Here is a tiny trained network, its code and every weight. The questions are about switching its units off for an input and a target symbol, where a switched-off unit gives its printed mean instead of its output.

import numpy as np


def w(rows, s, z=0):
    codes = np.array(rows[::2]) - 128.0
    scale = np.full(codes.shape[1], s)
    scale[-1] = z or s
    return codes * scale


def norm(h):
    return h / np.sqrt((h * h).mean(-1, keepdims=True) + 1e-5)


def f(y):
    return y / 2 * (1 + np.tanh(0.7978845608 * (y + 0.044715 * y**3)))


def softmax(a):
    e = np.exp(a - a.max(-1, keepdims=True))
    return e / e.sum(-1, keepdims=True)


def log_softmax(a):
    a = a - a.max(-1, keepdims=True)
    return a - np.log(np.exp(a).sum(-1, keepdims=True))


def net(x, mask):
    ids = ['Δαημσψ'.index(c) for c in x.split()]
    T = len(ids)
    res = E[ids] + P[:T]
    u = 0
    for l in range(3):
        q, k, v = (norm(res) @ M[l].T for M in (Q, K, V))
        z = softmax(np.where(np.tri(T) > 0, q @ k.T / 2**0.5, -1e9)) @ v
        res = res + np.where(mask[u], z, O[l][:, -1]) @ O[l][:, :-1]
        u += 1
        y = f(norm(res) @ A[l][:, :-1].T + A[l][:, -1])
        res = res + np.where(mask[u : u + 8], y, B[l][:, -1]) @ B[l][:, :-1]
        u += 8
    return log_softmax(norm(res)[-1] @ U[:, :-1].T + U[:, -1])


Q, K, V, O, A, B = {}, {}, {}, {}, {}, {}
E = w([
[75,62,131,254],'Δ',
[162,189,79,42],'α',
[169,142,56,216],'η',
[217,103,178,123],'μ',
[136,105,222,223],'σ',
[89,34,142,109],'ψ',
],0.012)
P = w([
[38,234,249,2],'0',
[105,117,159,114],'1',
[148,117,50,44],'2',
[174,86,124,125],'3',
[183,80,114,133],'4',
[179,82,91,129],'5',
[180,84,68,124],'6',
[175,104,141,159],'7',
],0.007)
Q[0] = w([
[254,10,88,135],'0.h1',
[80,134,159,89],'0.h1',
],0.0099)
K[0] = w([
[255,56,103,152],'0.h1',
[90,137,134,91],'0.h1',
],0.014)
V[0] = w([
[227,191,167,80],'0.h1',
[178,129,255,59],'0.h1',
],0.006)
O[0] = w([
[247,222,53,11,209],'0.h1',
[254,89,206,29,255],'0.h1',
],0.0035,0.0034)
A[0] = w([
[124,132,29,88,170],'0.n1',
[140,155,109,173,66],'0.n2',
[48,166,149,116,139],'0.n3',
[120,125,172,81,69],'0.n4',
[56,84,162,80,20],'0.n5',
[118,82,99,202,109],'0.n6',
[119,253,118,187,148],'0.n7',
[141,122,113,118,5],'0.n8',
],0.012,0.0017)
B[0] = w([
[158,108,234,184,202],'0.n1',
[170,86,126,127,138],'0.n2',
[122,138,19,224,120],'0.n3',
[194,162,139,64,174],'0.n4',
[131,2,120,136,179],'0.n5',
[212,177,212,75,253],'0.n6',
[196,136,143,180,154],'0.n7',
[103,126,115,132,118],'0.n8',
],0.0092,0.0035)
Q[1] = w([
[140,161,138,105],'1.h1',
[224,96,255,173],'1.h1',
],0.014)
K[1] = w([
[117,109,102,117],'1.h1',
[254,82,95,152],'1.h1',
],0.017)
V[1] = w([
[71,124,121,123],'1.h1',
[176,228,87,254],'1.h1',
],0.0089)
O[1] = w([
[125,69,106,146,1],'1.h1',
[81,246,74,95,141],'1.h1',
],0.011,0.0051)
A[1] = w([
[135,178,130,90,118],'1.n1',
[116,178,115,115,42],'1.n2',
[202,110,44,160,81],'1.n3',
[196,74,80,196,130],'1.n4',
[106,114,171,185,110],'1.n5',
[83,110,200,79,171],'1.n6',
[117,183,137,192,2],'1.n7',
[3,29,173,2,67],'1.n8',
],0.0093,0.0015)
B[1] = w([
[170,111,110,98,220],'1.n1',
[171,140,167,162,140],'1.n2',
[87,189,177,167,125],'1.n3',
[123,94,231,122,181],'1.n4',
[135,59,92,77,153],'1.n5',
[120,73,55,153,252],'1.n6',
[150,197,122,83,147],'1.n7',
[198,182,11,177,253],'1.n8',
],0.011,0.0026)
Q[2] = w([
[180,46,206,96],'2.h1',
[255,106,171,97],'2.h1',
],0.0098)
K[2] = w([
[188,91,140,208],'2.h1',
[254,182,110,253],'2.h1',
],0.0084)
V[2] = w([
[89,145,244,110],'2.h1',
[67,5,73,52],'2.h1',
],0.015)
O[2] = w([
[28,152,140,5,172],'2.h1',
[68,88,14,79,2],'2.h1',
],0.013,0.0048)
A[2] = w([
[55,100,155,39,71],'2.n1',
[172,125,112,230,251],'2.n2',
[175,117,181,157,137],'2.n3',
[118,143,151,112,111],'2.n4',
[134,248,123,144,137],'2.n5',
[158,164,161,127,91],'2.n6',
[152,34,129,50,147],'2.n7',
[93,154,177,96,161],'2.n8',
],0.015,0.0025)
B[2] = w([
[110,225,169,62,191],'2.n1',
[89,163,211,87,180],'2.n2',
[92,59,68,57,187],'2.n3',
[159,156,92,120,140],'2.n4',
[53,58,39,252,189],'2.n5',
[177,96,96,71,175],'2.n6',
[120,84,151,241,248],'2.n7',
[102,197,76,121,167],'2.n8',
],0.014,0.012)
U = w([
[42,119,34,91,3],'Δ',
[119,160,11,32,128],'α',
[127,241,14,226,72],'η',
[189,110,200,24,143],'μ',
[57,236,187,56,187],'σ',
[125,22,139,200,198],'ψ',
],0.011,0.003)

Each question gives the input, a string of symbols that net reads in full, and the target symbol t.
The units are the heads (2 rows each of Q, K, V and O) and the neurons (one row each of A and B). Each row of codes is followed by its name. A weight is (code - 128) times the scale printed after its matrix; where a second scale follows, it is the last column's (O, A, B and U).
mask holds one flag per unit, layer by layer, with each layer's heads first. A switched-off unit (its flag False) gives its mean, the last column of its rows in O or B, instead of its output. The means were averaged over made-up inputs and are rounded, as every weight is.
A unit's drop is (log p(t) with every unit on - log p(t) with that unit switched off) / (log p(t) with every unit on - log p(t) with every unit switched off).
The circuit of an input: a set's keep is (log p(t) with only the set's units on - log p(t) with every unit switched off) / (log p(t) with every unit on - log p(t) with every unit switched off). Starting from the 12 units with the biggest drops (on a tie, the unit counted first), units are removed one at a time, each time the one whose removal leaves the highest keep (on an exact tie, the one counted first), for as long as the keep stays at least 0.8.
circuit, biggest first: the units of the circuit, biggest drop first
most important unit: the unit with the biggest drop
k most important neurons: the k neurons with the biggest drops, biggest first
top k neurons in layer l: the k neurons of layer l with the biggest drops, biggest first
input Δ α η α, target η: most important unit -> 1.h1
input σ α Δ, target σ: 3 most important neurons -> (0.n7; 0.n4; 1.n8)
input σ ψ μ σ σ, target σ: top 2 neurons in layer 1 -> (1.n8; 1.n1)
input σ σ σ σ η μ ψ μ, target μ: circuit, biggest first -> (2.h1; 2.n7; 2.n3)
input Δ α η Δ Δ α Δ, target η: circuit, biggest first -> (1.h1; 2.n7; 2.h1)
input μ Δ ψ σ α σ σ α, target σ: circuit, biggest first -> (2.h1; 1.n8)
input Δ Δ η α σ, target η: 3 most important neurons -> (2.n5; 0.n5; 2.n1)
input μ σ Δ α σ σ μ μ, target σ: 2 most important neurons -> (1.n8; 0.n7)
input μ ψ μ, target ψ: 2 most important neurons -> (1.n8; 2.n7)
input ψ ψ μ σ σ η ψ, target η: top 2 neurons in layer 0 -> (0.n6; 0.n5)
input η ψ Δ, target η: 2 most important neurons -> (0.n7; 0.n6)
input σ σ Δ, target σ: 2 most important neurons -> (1.n8; 2.n1)
input σ ψ ψ η σ σ, target η: 2 most important neurons -> (2.n5; 2.n1)
input η μ σ σ σ ψ ψ, target μ: top 3 neurons in layer 2 -> (2.n7; 2.n2; 2.n5)
input ψ μ ψ σ η ψ μ α, target μ: 4 most important neurons -> (0.n6; 2.n7; 2.n2; 2.n3)
input η σ μ ψ Δ μ μ, target μ: 2 most important neurons -> (2.n7; 0.n7)
input σ η μ α ψ, target μ: most important neuron -> (2.n7)
input η Δ ψ, target η: 2 most important neurons -> (0.n7; 1.n8)
input ψ α σ μ, target σ: top 4 neurons in layer 2 -> (2.n1; 2.n5; 2.n6; 2.n3)
input ψ α α, target ψ: most important unit -> 2.n7
input α α σ η μ α σ η, target σ: top 2 neurons in layer 0 -> (0.n6; 0.n1)
input ψ ψ ψ μ μ α μ Δ, target μ: top 3 neurons in layer 0 -> (0.n6; 0.n5; 0.n2)
